Below are the code and all the weights of a small trained network. Each question names an input and a target symbol and asks about switching units off, where a switched-off unit gives its printed mean instead of its output.

import numpy as np


def w(rows, s, z=0):
    codes = np.array(rows[::2]) - 128.0
    scale = np.full(codes.shape[1], s)
    scale[-1] = z or s
    return codes * scale


def norm(h):
    return h / np.sqrt((h * h).mean(-1, keepdims=True) + 1e-5)


def f(y):
    return np.maximum(y, 0)


def softmax(a):
    e = np.exp(a - a.max(-1, keepdims=True))
    return e / e.sum(-1, keepdims=True)


def log_softmax(a):
    a = a - a.max(-1, keepdims=True)
    return a - np.log(np.exp(a).sum(-1, keepdims=True))


def net(x, mask):
    ids = ['ΓΔΘΞΩαβεζηλπτψ'.index(c) for c in x.split()]
    T = len(ids)
    res = E[ids] + P[:T]
    r = norm(res)
    for j in range(3):
        rows = slice(4 * j, 4 * j + 4)
        q, k, v = (r @ M[0][rows].T for M in (Q, K, V))
        z = softmax(np.where(np.tri(T) > 0, q @ k.T / 4**0.5, -1e9)) @ v
        o = O[0][rows]
        res = res + np.where(mask[j], z, o[:, -1]) @ o[:, :-1]
    y = f(norm(res) @ A[0][:, :-1].T + A[0][:, -1])
    res = res + np.where(mask[3:7], y, B[0][:, -1]) @ B[0][:, :-1]
    return log_softmax(norm(res)[-1] @ U[:, :-1].T + U[:, -1])


Q, K, V, O, A, B = {}, {}, {}, {}, {}, {}
E = w([
[158,162,156],'Γ',
[78,121,177],'Δ',
[130,116,157],'Θ',
[104,118,122],'Ξ',
[138,122,149],'Ω',
[135,119,147],'α',
[137,123,147],'β',
[135,119,146],'ε',
[103,158,162],'ζ',
[72,135,145],'η',
[138,120,142],'λ',
[104,183,1],'π',
[139,122,138],'τ',
[139,123,138],'ψ',
],0.0079)
P = w([
[169,4,203],'0',
[145,28,184],'1',
[136,47,165],'2',
[130,65,157],'3',
[133,77,145],'4',
[123,94,130],'5',
[121,95,122],'6',
[119,103,122],'7',
[135,80,157],'8',
],0.0017)
Q[0] = w([
[115,254,82],'h1',
[118,92,176],'h1',
[128,6,199],'h1',
[173,66,156],'h1',
[131,156,36],'h2',
[143,179,22],'h2',
[107,178,68],'h2',
[148,92,212],'h2',
[59,175,32],'h3',
[210,124,219],'h3',
[35,143,21],'h3',
[83,196,75],'h3',
],0.0087)
K[0] = w([
[234,191,148],'h1',
[54,91,161],'h1',
[31,73,121],'h1',
[4,129,97],'h1',
[155,65,193],'h2',
[145,27,234],'h2',
[127,86,254],'h2',
[116,179,44],'h2',
[143,44,117],'h3',
[126,230,115],'h3',
[128,32,138],'h3',
[164,54,107],'h3',
],0.0081)
V[0] = w([
[217,99,165],'h1',
[101,138,123],'h1',
[93,132,100],'h1',
[16,163,84],'h1',
[54,29,127],'h2',
[161,69,216],'h2',
[230,110,201],'h2',
[162,164,182],'h2',
[255,139,100],'h3',
[108,235,134],'h3',
[238,32,97],'h3',
[121,44,96],'h3',
],0.004)
O[0] = w([
[168,191,92,184],'h1',
[116,106,145,119],'h1',
[125,89,144,94],'h1',
[74,46,175,63],'h1',
[76,29,126,198],'h2',
[87,108,216,250],'h2',
[137,152,216,197],'h2',
[125,174,176,159],'h2',
[252,48,177,74],'h3',
[137,237,168,84],'h3',
[172,31,118,124],'h3',
[113,80,111,121],'h3',
],0.0033,0.0026)
A[0] = w([
[149,105,3,253],'n1',
[27,207,116,159],'n2',
[217,20,122,176],'n3',
[63,242,45,89],'n4',
],0.0042,0.0044)
B[0] = w([
[201,187,22,244],'n1',
[112,139,25,253],'n2',
[124,203,12,240],'n3',
[88,254,194,182],'n4',
],0.0043,0.0027)
U = w([
[203,189,251,223],'Γ',
[38,79,200,209],'Δ',
[167,19,206,234],'Θ',
[73,9,62,149],'Ξ',
[213,103,149,97],'Ω',
[164,85,121,66],'α',
[173,106,133,6],'β',
[170,100,109,22],'ε',
[32,244,162,189],'ζ',
[21,74,89,152],'η',
[163,114,104,34],'λ',
[118,176,17,67],'π',
[163,132,74,110],'τ',
[167,134,73,67],'ψ',
],0.013,0.0025)

Each question gives the input, a string of symbols that net reads in full, and the target symbol t.
The units are the heads (4 rows each of Q, K, V and O) and the neurons (one row each of A and B). Each row of codes is followed by its name. A weight is (code - 128) times the scale printed after its matrix; where a second scale follows, it is the last column's (O, A, B and U).
mask holds one flag per unit, heads first, then neurons. A switched-off unit (its flag False) gives its mean, the last column of its rows in O or B, instead of its output. The means were averaged over made-up inputs and are rounded, as every weight is.
A unit's drop is (log p(t) with every unit on - log p(t) with that unit switched off) / (log p(t) with every unit on - log p(t) with every unit switched off).
The circuit of an input: a set's keep is (log p(t) with only the set's units on - log p(t) with every unit switched off) / (log p(t) with every unit on - log p(t) with every unit switched off). Starting from all 7 units, units are removed one at a time, each time the one whose removal leaves the highest keep (on an exact tie, the one counted first), for as long as the keep stays at least 0.8.
units of the circuit, in order: the units of the circuit, biggest drop first
k most important neurons: the k neurons with the biggest drops, biggest first
heads that matter: for each layer, one digit per head in row order, 1 if its drop is at least 0.15 and else 0, layers parted by /
drop of u: that unit's drop, to one decimal
input Δ ε Θ α η Ξ Θ Θ, target Ξ: units of the circuit, in order => h2
input Ξ Γ Γ Γ π α η, target π: heads that matter => 011
input ψ Δ Δ Θ Ξ λ β, target Ξ: heads that matter => 110
input Γ λ Δ ζ Δ β Θ Γ, target Γ: units of the circuit, in order => n3; n1
input Δ Ω Θ Θ, target Δ: heads that matter => 000
input Ω Γ Θ Ω, target Γ: heads that matter => 010
input α Δ Θ π Θ Θ Ξ, target Ξ: units of the circuit, in order => h1; h3
input Θ Θ Θ ζ τ Θ ζ Ω λ, target ζ: heads that matter => 001
input τ π β Γ λ Θ π π η, target π: heads that matter => 010
input Θ ζ β Ξ β Θ Γ τ, target Γ: heads that matter => 001
input Ω Γ Ω ε ψ λ Ξ, target Ξ: heads that matter => 011
input Γ Θ ψ Γ Ω α ψ, target Γ: heads that matter => 010
input Γ Θ τ λ Ξ λ, target Ξ: heads that matter => 100
input ζ ψ Θ α Θ Ξ Θ τ τ, target Ξ: units of the circuit, in order => h1
input ψ λ Θ, target Θ: heads that matter => 011
input ζ α Ω Ω Δ, target Δ: units of the circuit, in order => n3; n1
input λ β Γ Ξ α Θ Ω α, target Ξ: 3 most important neurons => n3; n4; n1
input Γ ψ Θ α π β ζ, target π: 2 most important neurons => n1; n2
input ζ Θ Ξ ζ ψ α, target ζ: drop of h3 => 3.5
input Γ Ω Δ β η ε Θ τ, target η: units of the circuit, in order => h1
input τ ζ τ, target ζ: drop of h3 => 0.8
